Here is a tiny trained network, its code and every weight. The questions are about switching its units off for an input and a class, where a switched-off unit gives its printed mean instead of its output.

import numpy as np


def w(rows, s, z=0):
    codes = np.array(rows[::2]) - 128.0
    scale = np.full(codes.shape[1], s)
    scale[-1] = z or s
    return codes * scale


def f(y):
    return y / 2 * (1 + np.tanh(0.7978845608 * (y + 0.044715 * y**3)))


def log_softmax(a):
    a = a - a.max(-1, keepdims=True)
    return a - np.log(np.exp(a).sum(-1, keepdims=True))


def net(x, mask):
    res = np.array(x, float).reshape(1, 7) / 4 @ E
    y = f(res @ A[0][:, :-1].T + A[0][:, -1])
    res = res + np.where(mask, y, B[0][:, -1]) @ B[0][:, :-1]
    return log_softmax(res[-1] @ U[:, :-1].T + U[:, -1])


A, B = {}, {}
E = w([
[58,221,112,170,101,234,157],'x0',
[128,123,126,128,133,128,129],'x1',
[128,126,127,127,126,127,133],'x2',
[133,124,126,126,121,132,132],'x3',
[45,138,72,161,232,82,80],'x4',
[171,127,254,176,231,169,123],'x5',
[70,177,183,27,162,77,220],'x6',
],0.0059)
A[0] = w([
[160,128,247,179,226,179,128,53],'n1',
[175,85,87,203,89,154,63,91],'n2',
[209,105,188,84,26,186,185,165],'n3',
[71,214,117,158,122,222,154,117],'n4',
[63,221,125,176,121,229,168,95],'n5',
[97,161,160,47,145,87,202,52],'n6',
[231,103,195,96,19,194,198,169],'n7',
[180,49,157,81,154,34,110,53],'n8',
[55,132,84,162,219,92,80,137],'n9',
[186,74,88,209,91,169,42,26],'n10',
[172,137,243,182,228,171,131,24],'n11',
[91,128,3,70,56,94,132,32],'n12',
[177,89,87,202,94,158,53,71],'n13',
[50,225,126,191,115,233,178,75],'n14',
[200,41,156,85,161,16,117,1],'n15',
[45,130,79,177,233,79,88,100],'n16',
[85,167,175,51,136,73,207,24],'n17',
[95,174,170,35,141,78,203,18],'n18',
],0.0054,0.0014)
B[0] = w([
[75,64,9,142,16,59,197,243],'n1',
[74,120,120,152,195,189,163,197],'n2',
[156,220,20,143,203,59,112,231],'n3',
[168,86,110,82,104,129,71,206],'n4',
[173,88,100,65,108,135,64,218],'n5',
[86,103,110,150,197,205,140,181],'n6',
[142,195,46,131,180,77,129,252],'n7',
[156,78,102,67,121,167,64,193],'n8',
[177,195,74,121,148,58,123,192],'n9',
[52,122,108,166,224,219,162,210],'n10',
[67,63,1,153,5,55,214,238],'n11',
[59,70,74,183,38,102,222,203],'n12',
[85,122,127,158,202,197,153,197],'n13',
[187,61,82,24,107,147,31,229],'n14',
[161,64,96,51,121,184,55,204],'n15',
[178,191,74,124,138,77,119,201],'n16',
[74,103,98,160,203,218,136,188],'n17',
[66,97,91,168,223,229,132,190],'n18',
],0.0063,0.0037)
U = w([
[123,130,129,124,129,130,131,254],'0',
[96,82,105,147,60,100,186,53],'1',
[96,115,133,149,194,197,142,40],'2',
[170,86,129,67,116,143,54,53],'3',
[134,151,140,129,125,116,133,227],'4',
[157,220,110,136,155,81,125,61],'5',
[130,125,150,136,121,124,128,205],'6',
[141,156,249,149,93,124,132,26],'7',
],0.012,0.0069)

Each question gives the input, the list of numbers given to net, and the class t.
The units are the neurons (one row each of A and B). Each row of codes is followed by its name. A weight is (code - 128) times the scale printed after its matrix; where a second scale follows, it is the last column's (A, B and U).
mask holds one flag per neuron, in row order. A switched-off neuron (its flag False) gives its mean, the last column of its row in B, instead of its output. The means were averaged over made-up inputs and are rounded, as every weight is.
A unit's drop is (log p(t) with every unit on - log p(t) with that unit switched off) / (log p(t) with every unit on - log p(t) with every unit switched off).
The circuit of an input: a set's keep is (log p(t) with only the set's units on - log p(t) with every unit switched off) / (log p(t) with every unit on - log p(t) with every unit switched off). Starting from the 12 units with the biggest drops (on a tie, the unit counted first), units are removed one at a time, each time the one whose removal leaves the highest keep (on an exact tie, the one counted first), for as long as the keep stays at least 0.8.
units of the circuit, in order: the units of the circuit, biggest drop first
unit that matters most: the unit with the biggest drop
k most important neurons: the k neurons with the biggest drops, biggest first
drop when u is switched off: that unit's drop, to one decimal
input [-2,5,5,-4,0,-7,8], class 2: units of the circuit, in order	(n18, n17)
input [7,5,-4,5,-3,7,2], class 1: units of the circuit, in order	(n11, n1)
input [5,5,-4,-5,-6,-5,2], class 5: units of the circuit, in order	(n3, n7)
input [-8,3,-2,6,-5,-6,6], class 3: units of the circuit, in order	(n15)
input [2,-3,-7,2,6,0,8], class 2: units of the circuit, in order	(n18, n17)
input [-3,-4,-4,-4,-8,-1,-5], class 5: 2 most important neurons	(n3, n7)
input [-4,3,-5,-4,5,5,-1], class 1: 3 most important neurons	(n11, n1, n3)
input [-1,3,-7,-6,2,2,8], class 2: 3 most important neurons	(n18, n17, n6)
input [8,0,-8,-5,2,-7,4], class 3: 2 most important neurons	(n14, n5)
input [2,1,-5,2,6,-1,-8], class 2: units of the circuit, in order	(n10, n13)
input [6,4,0,3,6,3,-1], class 3: units of the circuit, in order	(n14, n5, n4)
input [-8,1,-2,0,6,6,-8], class 2: 3 most important neurons	(n10, n13, n2)
input [3,3,-2,6,3,-4,8], class 2: 3 most important neurons	(n18, n17, n6)
input [-7,1,6,-6,-5,-2,3], class 3: 2 most important neurons	(n15, n8)
input [-7,2,-3,5,-8,-2,-3], class 5: unit that matters most	n3
input [5,0,4,-2,4,-3,-4], class 3: 4 most important neurons	(n14, n5, n4, n11)
input [8,7,3,-2,6,8,-5], class 1: drop when n1 is switched off	0.5
input [0,8,6,7,-5,8,0], class 1: drop when n11 is switched off	0.4
input [-4,4,4,6,-5,-6,-7], class 2: drop when n2 is switched off	0.2
input [8,-8,-6,2,7,-3,3], class 3: unit that matters most	n14
